Here is a tiny trained network, its code and every weight. The questions are about switching its units off for an input and a target symbol, where a switched-off unit gives its printed mean instead of its output.

import numpy as np


def w(rows, s, z=0):
    codes = np.array(rows[::2]) - 128.0
    scale = np.full(codes.shape[1], s)
    scale[-1] = z or s
    return codes * scale


def norm(h):
    return h / np.sqrt((h * h).mean(-1, keepdims=True) + 1e-5)


def f(y):
    return np.maximum(y, 0)


def softmax(a):
    e = np.exp(a - a.max(-1, keepdims=True))
    return e / e.sum(-1, keepdims=True)


def log_softmax(a):
    a = a - a.max(-1, keepdims=True)
    return a - np.log(np.exp(a).sum(-1, keepdims=True))


def net(x, mask):
    ids = ['ΘΛΣΩβγδεημτφψ'.index(c) for c in x.split()]
    T = len(ids)
    res = E[ids] + P[:T]
    r = norm(res)
    for j in range(2):
        rows = slice(4 * j, 4 * j + 4)
        q, k, v = (r @ M[0][rows].T for M in (Q, K, V))
        z = softmax(np.where(np.tri(T) > 0, q @ k.T / 4**0.5, -1e9)) @ v
        o = O[0][rows]
        res = res + np.where(mask[j], z, o[:, -1]) @ o[:, :-1]
    y = f(norm(res) @ A[0][:, :-1].T + A[0][:, -1])
    res = res + np.where(mask[2:18], y, B[0][:, -1]) @ B[0][:, :-1]
    return log_softmax(norm(res)[-1] @ U[:, :-1].T + U[:, -1])


Q, K, V, O, A, B = {}, {}, {}, {}, {}, {}
E = w([
[26,99,120,102],'Θ',
[129,198,128,90],'Λ',
[107,172,172,126],'Σ',
[177,112,120,117],'Ω',
[129,90,169,131],'β',
[134,142,140,138],'γ',
[112,128,192,143],'δ',
[122,128,168,143],'ε',
[221,187,138,163],'η',
[105,196,48,94],'μ',
[124,93,169,68],'τ',
[3,184,65,115],'φ',
[183,185,128,24],'ψ',
],0.015)
P = w([
[145,125,35,196],'0',
[98,254,149,100],'1',
[84,182,166,98],'2',
[110,182,168,99],'3',
[113,190,171,95],'4',
[111,181,182,94],'5',
],0.0065)
Q[0] = w([
[76,199,183,122],'head 1',
[190,146,102,131],'head 1',
[28,90,29,97],'head 1',
[156,2,16,134],'head 1',
[49,145,248,68],'head 2',
[29,252,72,28],'head 2',
[110,116,183,68],'head 2',
[129,122,211,13],'head 2',
],0.0078)
K[0] = w([
[143,118,12,170],'head 1',
[170,164,122,78],'head 1',
[31,186,137,78],'head 1',
[87,169,208,54],'head 1',
[102,114,123,239],'head 2',
[126,154,63,137],'head 2',
[123,142,156,179],'head 2',
[129,62,137,185],'head 2',
],0.011)
V[0] = w([
[157,112,81,252],'head 1',
[128,95,80,23],'head 1',
[68,133,255,129],'head 1',
[47,192,66,169],'head 1',
[74,150,111,140],'head 2',
[68,142,192,176],'head 2',
[150,59,139,123],'head 2',
[134,125,96,209],'head 2',
],0.0098)
O[0] = w([
[204,104,134,24,202],'head 1',
[133,86,45,122,62],'head 1',
[4,237,146,100,109],'head 1',
[58,27,163,73,254],'head 1',
[81,50,108,122,180],'head 2',
[103,179,68,221,202],'head 2',
[205,160,154,150,69],'head 2',
[105,146,218,255,177],'head 2',
],0.006,0.0074)
A[0] = w([
[100,143,130,122,83],'neuron 1',
[64,68,114,106,198],'neuron 2',
[87,172,110,177,214],'neuron 3',
[142,91,192,200,253],'neuron 4',
[30,195,127,164,179],'neuron 5',
[164,181,160,203,196],'neuron 6',
[30,128,115,178,161],'neuron 7',
[129,213,79,153,185],'neuron 8',
[67,162,125,118,68],'neuron 9',
[132,122,167,97,136],'neuron 10',
[86,164,170,126,102],'neuron 11',
[120,2,48,52,139],'neuron 12',
[206,163,136,169,148],'neuron 13',
[181,127,135,65,190],'neuron 14',
[193,158,113,71,219],'neuron 15',
[209,84,136,133,119],'neuron 16',
],0.0098,0.0018)
B[0] = w([
[107,84,139,173,155],'neuron 1',
[140,183,44,103,234],'neuron 2',
[163,18,159,191,181],'neuron 3',
[130,189,46,20,198],'neuron 4',
[116,108,77,201,245],'neuron 5',
[131,189,132,27,183],'neuron 6',
[228,112,105,196,226],'neuron 7',
[168,3,172,161,163],'neuron 8',
[136,35,148,194,190],'neuron 9',
[114,90,53,81,169],'neuron 10',
[75,131,96,126,196],'neuron 11',
[103,238,158,132,254],'neuron 12',
[252,177,101,93,155],'neuron 13',
[137,90,135,225,168],'neuron 14',
[98,64,68,247,162],'neuron 15',
[69,55,204,179,164],'neuron 16',
],0.0058,0.0072)
U = w([
[92,121,2,141,213],'Θ',
[111,235,42,45,83],'Λ',
[128,117,135,163,29],'Σ',
[176,61,143,140,199],'Ω',
[252,190,173,125,207],'β',
[186,16,224,103,123],'γ',
[98,231,250,238,161],'δ',
[159,209,209,47,177],'ε',
[206,68,185,116,46],'η',
[101,5,158,9,79],'μ',
[178,88,103,211,132],'τ',
[141,139,120,112,4],'φ',
[206,108,63,174,116],'ψ',
],0.009,0.0028)

Each question gives the input, a string of symbols that net reads in full, and the target symbol t.
The units are the heads (4 rows each of Q, K, V and O) and the neurons (one row each of A and B). Each row of codes is followed by its name. A weight is (code - 128) times the scale printed after its matrix; where a second scale follows, it is the last column's (O, A, B and U).
mask holds one flag per unit, heads first, then neurons. A switched-off unit (its flag False) gives its mean, the last column of its rows in O or B, instead of its output. The means were averaged over made-up inputs and are rounded, as every weight is.
A unit's drop is (log p(t) with every unit on - log p(t) with that unit switched off) / (log p(t) with every unit on - log p(t) with every unit switched off).
The circuit of an input: a set's keep is (log p(t) with only the set's units on - log p(t) with every unit switched off) / (log p(t) with every unit on - log p(t) with every unit switched off). Starting from the 12 units with the biggest drops (on a tie, the unit counted first), units are removed one at a time, each time the one whose removal leaves the highest keep (on an exact tie, the one counted first), for as long as the keep stays at least 0.8.
circuit, biggest first: the units of the circuit, biggest drop first
k most important neurons: the k neurons with the biggest drops, biggest first
heads that matter: for each layer, one digit per head in row order, 1 if its drop is at least 0.15 and else 0, layers parted by /
drop when u is switched off: that unit's drop, to one decimal
input μ Θ δ β, target μ: circuit, biggest first	neuron 5; neuron 4
input γ δ γ, target γ: circuit, biggest first	head 1
input ε Θ μ δ ε, target ε: heads that matter	11
input Θ γ δ δ μ τ, target Θ: circuit, biggest first	head 1; neuron 2
input ε δ Λ, target ε: heads that matter	11
input δ μ Λ β, target δ: heads that matter	11
input γ μ μ ε, target γ: heads that matter	10
input γ γ Λ, target γ: heads that matter	10
input μ δ δ μ β, target μ: 3 most important neurons	neuron 16; neuron 5; neuron 7
input Λ μ μ β, target Λ: heads that matter	10
input μ ψ δ δ, target μ: heads that matter	10
input μ Ω β γ δ γ, target μ: 2 most important neurons	neuron 7; neuron 5
input ε δ δ β, target ε: heads that matter	01
input β μ μ Θ δ γ, target β: circuit, biggest first	head 1
input ε ψ γ, target ε: heads that matter	11
input Λ δ φ μ β, target Λ: heads that matter	00
input γ ψ Θ Θ μ Σ, target γ: heads that matter	10
input Λ δ τ, target Λ: 2 most important neurons	neuron 12; neuron 2
input β δ γ Ω τ, target β: drop when head 2 is switched off	0.8
input Θ δ μ γ, target Θ: drop when neuron 8 is switched off	-0.1
input Θ δ ε, target Θ: drop when neuron 2 is switched off	0.1
